Below are the code and all the weights of a small trained network. Each question names an input and a target symbol and asks about switching units off, where a switched-off unit gives its printed mean instead of its output.

import numpy as np


def w(rows, s, z=0):
    codes = np.array(rows[::2]) - 128.0
    scale = np.full(codes.shape[1], s)
    scale[-1] = z or s
    return codes * scale


def softmax(a):
    e = np.exp(a - a.max(-1, keepdims=True))
    return e / e.sum(-1, keepdims=True)


def log_softmax(a):
    a = a - a.max(-1, keepdims=True)
    return a - np.log(np.exp(a).sum(-1, keepdims=True))


def net(x, mask):
    ids = ['αγδεζηλμτψω'.index(c) for c in x.split()]
    T = len(ids)
    res = E[ids] + P[:T]
    u = 0
    for l in range(2):
        r = res
        for j in range(3):
            rows = slice(3 * j, 3 * j + 3)
            q, k, v = (r @ M[l][rows].T for M in (Q, K, V))
            z = softmax(np.where(np.tri(T) > 0, q @ k.T / 3**0.5, -1e9)) @ v
            o = O[l][rows]
            res = res + np.where(mask[u + j], z, o[:, -1]) @ o[:, :-1]
        u += 3
    return log_softmax(res[-1] @ U[:, :-1].T + U[:, -1])


Q, K, V, O = {}, {}, {}, {}
E = w([
[144,100,154,81,133,82,171,82,53,43],'α',
[169,139,132,121,78,183,134,122,187,174],'γ',
[133,121,95,130,105,171,92,132,7,100],'δ',
[76,201,193,107,96,76,26,71,72,102],'ε',
[76,133,106,129,211,146,160,116,190,61],'ζ',
[197,48,87,189,102,117,99,139,132,50],'η',
[125,117,10,72,97,175,115,49,136,211],'λ',
[120,6,155,31,140,160,120,124,157,115],'μ',
[130,91,180,177,95,123,201,147,123,177],'τ',
[27,180,99,189,52,142,152,154,94,50],'ψ',
[86,99,149,172,75,100,92,40,126,71],'ω',
],0.018)
P = w([
[53,76,28,47,85,10,68,173,211,172],'0',
[174,179,75,65,67,173,203,93,206,91],'1',
[74,27,108,131,190,118,61,130,99,167],'2',
[190,164,115,98,83,196,216,95,203,67],'3',
[52,20,159,167,194,142,78,148,50,163],'4',
[215,166,146,113,87,222,217,93,203,40],'5',
[35,3,207,188,186,157,94,151,23,162],'6',
[235,200,107,117,77,172,227,97,204,45],'7',
],0.0076)
Q[0] = w([
[180,150,125,99,149,182,148,151,158,110],'L0H0',
[186,106,161,94,184,172,158,154,119,146],'L0H0',
[76,149,158,118,159,120,75,152,110,75],'L0H0',
[113,112,136,101,146,192,6,148,91,95],'L0H1',
[105,144,108,147,66,143,226,141,137,135],'L0H1',
[122,197,103,122,124,52,135,143,147,128],'L0H1',
[198,158,135,116,92,121,123,156,137,161],'L0H2',
[153,154,101,105,167,112,111,159,136,147],'L0H2',
[145,175,109,103,99,156,165,84,148,108],'L0H2',
],0.017)
K[0] = w([
[99,109,99,82,208,171,91,221,175,184],'L0H0',
[155,87,164,148,195,79,206,182,115,251],'L0H0',
[101,119,227,140,200,197,95,136,75,70],'L0H0',
[211,238,128,70,17,239,180,96,75,43],'L0H1',
[19,48,106,181,172,106,86,146,26,187],'L0H1',
[123,150,104,108,126,3,71,209,164,136],'L0H1',
[139,154,45,81,83,103,101,158,168,131],'L0H2',
[76,117,94,37,100,102,124,137,139,163],'L0H2',
[132,179,58,134,151,25,165,84,133,189],'L0H2',
],0.011)
V[0] = w([
[140,99,89,116,150,21,176,146,146,146],'L0H0',
[142,92,69,103,91,123,134,59,75,63],'L0H0',
[138,119,91,62,147,115,120,148,232,201],'L0H0',
[185,185,174,143,120,201,170,105,166,129],'L0H1',
[174,167,109,78,61,153,111,109,156,50],'L0H1',
[148,141,134,160,140,206,170,64,77,84],'L0H1',
[167,185,160,174,186,25,230,87,126,218],'L0H2',
[106,75,216,67,179,197,109,149,159,107],'L0H2',
[80,68,73,179,125,199,89,99,1,133],'L0H2',
],0.0054)
O[0] = w([
[149,162,89,57,77,145,124,192,123,129,159],'L0H0',
[136,35,108,113,164,114,164,123,175,171,241],'L0H0',
[176,177,149,134,140,105,82,191,105,110,167],'L0H0',
[99,135,158,130,58,151,199,143,117,116,43],'L0H1',
[93,138,210,139,67,154,85,214,177,92,138],'L0H1',
[124,136,52,75,16,78,149,148,88,104,132],'L0H1',
[83,76,116,85,99,113,182,52,120,137,3],'L0H2',
[122,199,142,195,255,113,137,96,191,131,147],'L0H2',
[120,135,130,83,175,179,19,114,169,146,230],'L0H2',
],0.0065,0.0033)
Q[1] = w([
[121,160,70,112,81,154,174,171,179,81],'L1H0',
[113,154,98,104,68,121,48,98,119,69],'L1H0',
[79,64,103,86,112,88,77,132,125,145],'L1H0',
[9,148,171,137,152,19,82,133,43,102],'L1H1',
[11,111,92,206,116,88,171,160,47,72],'L1H1',
[62,190,135,106,59,108,152,115,64,201],'L1H1',
[147,127,133,50,173,165,190,71,181,130],'L1H2',
[68,27,117,119,150,87,93,176,47,76],'L1H2',
[122,95,158,136,167,48,128,73,78,179],'L1H2',
],0.011)
K[1] = w([
[177,152,146,111,107,96,178,184,206,88],'L1H0',
[101,96,162,127,131,92,109,230,188,154],'L1H0',
[81,42,185,93,127,135,151,125,104,61],'L1H0',
[52,98,197,88,168,119,91,79,124,49],'L1H1',
[49,86,108,117,136,183,158,117,97,29],'L1H1',
[159,191,120,47,63,153,137,38,175,75],'L1H1',
[204,163,101,75,153,84,190,49,182,54],'L1H2',
[66,110,212,232,128,128,154,139,16,116],'L1H2',
[8,109,114,121,167,134,170,36,66,151],'L1H2',
],0.011)
V[1] = w([
[180,185,159,63,156,135,146,147,82,88],'L1H0',
[115,175,75,106,107,156,112,148,108,168],'L1H0',
[91,139,168,121,119,78,123,200,57,78],'L1H0',
[136,77,162,133,83,145,110,185,95,221],'L1H1',
[158,87,137,104,154,177,194,132,87,117],'L1H1',
[148,96,177,111,67,170,133,67,143,97],'L1H1',
[75,92,2,136,136,204,167,147,153,159],'L1H2',
[157,111,117,159,146,108,207,172,115,173],'L1H2',
[197,110,121,81,156,136,60,97,99,204],'L1H2',
],0.0088)
O[1] = w([
[141,44,161,85,187,161,135,183,129,211,2],'L1H0',
[89,100,67,141,133,164,139,107,113,185,46],'L1H0',
[100,97,206,178,171,210,143,93,101,51,39],'L1H0',
[161,103,159,186,192,68,125,116,100,207,198],'L1H1',
[94,121,177,150,138,189,86,195,159,133,96],'L1H1',
[235,176,96,53,158,85,113,160,201,134,171],'L1H1',
[100,130,254,156,132,164,27,161,97,68,237],'L1H2',
[63,91,118,189,124,122,82,69,128,92,26],'L1H2',
[150,156,169,124,124,187,168,74,170,24,199],'L1H2',
],0.0082,0.0038)
U = w([
[128,139,105,80,176,123,179,124,41,120,169],'α',
[125,112,67,95,114,178,66,129,161,202,123],'γ',
[120,136,118,97,93,121,114,209,33,120,149],'δ',
[112,144,151,74,105,66,103,153,147,114,14],'ε',
[120,153,116,119,254,107,95,162,156,129,152],'ζ',
[178,54,77,176,126,133,112,180,118,88,26],'η',
[154,133,120,118,163,205,97,107,86,122,71],'λ',
[123,22,167,49,101,115,154,167,118,115,60],'μ',
[132,171,187,180,83,153,190,186,140,192,255],'τ',
[66,145,97,135,124,164,169,177,167,101,173],'ψ',
[96,65,159,166,101,116,145,63,138,139,175],'ω',
],0.01,0.0041)

Each question gives the input, a string of symbols that net reads in full, and the target symbol t.
The units are the heads (3 rows each of Q, K, V and O). Each row of codes is followed by its name. A weight is (code - 128) times the scale printed after its matrix; where a second scale follows, it is the last column's (O and U).
mask holds one flag per head, layer by layer. A switched-off head (its flag False) gives its mean, the last column of its rows in O, instead of its output. The means were averaged over made-up inputs and are rounded, as every weight is.
A unit's drop is (log p(t) with every unit on - log p(t) with that unit switched off) / (log p(t) with every unit on - log p(t) with every unit switched off).
The circuit of an input: a set's keep is (log p(t) with only the set's units on - log p(t) with every unit switched off) / (log p(t) with every unit on - log p(t) with every unit switched off). Starting from all 6 units, units are removed one at a time, each time the one whose removal leaves the highest keep (on an exact tie, the one counted first), for as long as the keep stays at least 0.8.
circuit, biggest first: the units of the circuit, biggest drop first
heads that matter: for each layer, one digit per head in row order, 1 if its drop is at least 0.15 and else 0, layers parted by /
drop of u: that unit's drop, to one decimal
input μ γ τ, target ω: heads that matter -> 000 / 001
input η τ τ ω η λ, target λ: circuit, biggest first -> (L1H2)
input τ μ ε, target α: heads that matter -> 000 / 011
input τ δ τ λ μ λ, target λ: heads that matter -> 000 / 001
input η τ τ λ λ μ τ, target γ: circuit, biggest first -> (L1H0 L0H1)
input μ τ α μ μ τ μ, target ω: heads that matter -> 111 / 011
input μ τ μ λ λ λ μ, target γ: circuit, biggest first -> (L0H2 L1H0 L0H1)
input τ ω τ, target ε: circuit, biggest first -> (L1H0 L0H0 L1H1)
input λ ε ζ, target ψ: heads that matter -> 000 / 010
input τ μ ζ μ λ μ τ, target ζ: heads that matter -> 111 / 010
input τ τ τ, target ω: heads that matter -> 010 / 001
input λ τ ω, target ε: circuit, biggest first -> (L1H0 L1H1 L0H0)
input ψ ε τ ζ τ, target ψ: heads that matter -> 101 / 010
input τ λ η ψ τ, target γ: circuit, biggest first -> (L1H0)
input τ ψ τ, target δ: circuit, biggest first -> (L0H0 L1H2 L0H1 L0H2)
input μ ψ τ μ δ δ, target δ: heads that matter -> 110 / 000
input μ λ μ, target γ: circuit, biggest first -> (L0H2 L1H0)
input γ τ α, target μ: drop of L0H1 -> 0.1
input α τ ε μ δ, target λ: drop of L1H2 -> 0.2
input γ ψ λ τ ε, target α: drop of L1H1 -> 0.2
input α γ γ, target τ: circuit, biggest first -> (L0H1)
